Below are the code and all the weights of a small trained network. Each question names an input and a class and asks about switching units off, where a switched-off unit gives its printed mean instead of its output.

import numpy as np


def w(rows, s, z=0):
    codes = np.array(rows[::2]) - 128.0
    scale = np.full(codes.shape[1], s)
    scale[-1] = z or s
    return codes * scale


def norm(h):
    return h / np.sqrt((h * h).mean(-1, keepdims=True) + 1e-5)


def f(y):
    return np.maximum(y, 0)


def log_softmax(a):
    a = a - a.max(-1, keepdims=True)
    return a - np.log(np.exp(a).sum(-1, keepdims=True))


def net(x, mask):
    res = np.array(x, float).reshape(1, 2) / 4 @ E
    u = 0
    for l in range(3):
        y = f(norm(res) @ A[l][:, :-1].T + A[l][:, -1])
        res = res + np.where(mask[u : u + 4], y, B[l][:, -1]) @ B[l][:, :-1]
        u += 4
    return log_softmax(norm(res)[-1] @ U[:, :-1].T + U[:, -1])


A, B = {}, {}
E = w([
[75,161,43,1,167,77],'x0',
[178,201,101,140,43,140],'x1',
],0.011)
A[0] = w([
[104,116,62,113,126,138,207],'0.n1',
[170,125,73,1,139,83,27],'0.n2',
[159,154,167,167,166,50,4],'0.n3',
[207,111,213,124,117,123,123],'0.n4',
],0.0077,0.0018)
B[0] = w([
[193,120,145,145,132,109,193],'0.n1',
[120,186,156,153,171,98,253],'0.n2',
[145,196,131,140,112,119,136],'0.n3',
[164,118,64,109,249,132,188],'0.n4',
],0.012,0.0063)
A[1] = w([
[255,195,76,133,53,101,11],'1.n1',
[144,224,76,180,31,159,8],'1.n2',
[186,48,87,106,165,55,145],'1.n3',
[110,90,106,208,173,44,35],'1.n4',
],0.0087,0.0015)
B[1] = w([
[15,4,152,102,106,163,254],'1.n1',
[110,42,36,111,94,232,214],'1.n2',
[85,133,187,169,2,67,217],'1.n3',
[106,63,121,117,45,125,217],'1.n4',
],0.0084,0.0062)
A[2] = w([
[79,58,183,167,179,161,3],'2.n1',
[89,58,251,85,147,131,103],'2.n2',
[253,48,142,173,161,207,179],'2.n3',
[254,167,151,178,131,150,108],'2.n4',
],0.0085,0.0017)
B[2] = w([
[167,193,122,88,84,154,241],'2.n1',
[111,57,84,127,130,247,252],'2.n2',
[101,189,128,96,152,24,253],'2.n3',
[183,135,125,148,157,59,155],'2.n4',
],0.013,0.0062)
U = w([
[111,24,75,88,95,193,2],'0',
[170,225,96,121,172,3,254],'1',
],0.012,0.00079)

Each question gives the input, the list of numbers given to net, and the class t.
The units are the neurons (one row each of A and B). Each row of codes is followed by its name. A weight is (code - 128) times the scale printed after its matrix; where a second scale follows, it is the last column's (A, B and U).
mask holds one flag per neuron, layer by layer. A switched-off neuron (its flag False) gives its mean, the last column of its row in B, instead of its output. The means were averaged over made-up inputs and are rounded, as every weight is.
A unit's drop is (log p(t) with every unit on - log p(t) with that unit switched off) / (log p(t) with every unit on - log p(t) with every unit switched off).
The circuit of an input: a set's keep is (log p(t) with only the set's units on - log p(t) with every unit switched off) / (log p(t) with every unit on - log p(t) with every unit switched off). Starting from all 12 units, units are removed one at a time, each time the one whose removal leaves the highest keep (on an exact tie, the one counted first), for as long as the keep stays at least 0.8.
circuit, biggest first: the units of the circuit, biggest drop first
k most important neurons: the k neurons with the biggest drops, biggest first
drop when u is switched off: that unit's drop, to one decimal
input [4,-2], class 1: circuit, biggest first => (1.n1)
input [-8,-7], class 1: circuit, biggest first => (1.n1; 2.n3)
input [-4,2], class 1: 2 most important neurons => (0.n4; 2.n3)
input [3,-2], class 1: 3 most important neurons => (1.n1; 0.n2; 1.n2)
input [6,8], class 0: 2 most important neurons => (1.n1; 1.n2)
input [1,0], class 1: 2 most important neurons => (0.n2; 1.n1)
input [5,7], class 0: drop when 1.n1 is switched off => 0.5
input [-7,0], class 1: drop when 1.n3 is switched off => 0.0
input [-5,-1], class 1: drop when 0.n2 is switched off => 0.0
input [-8,3], class 1: drop when 2.n3 is switched off => 0.1
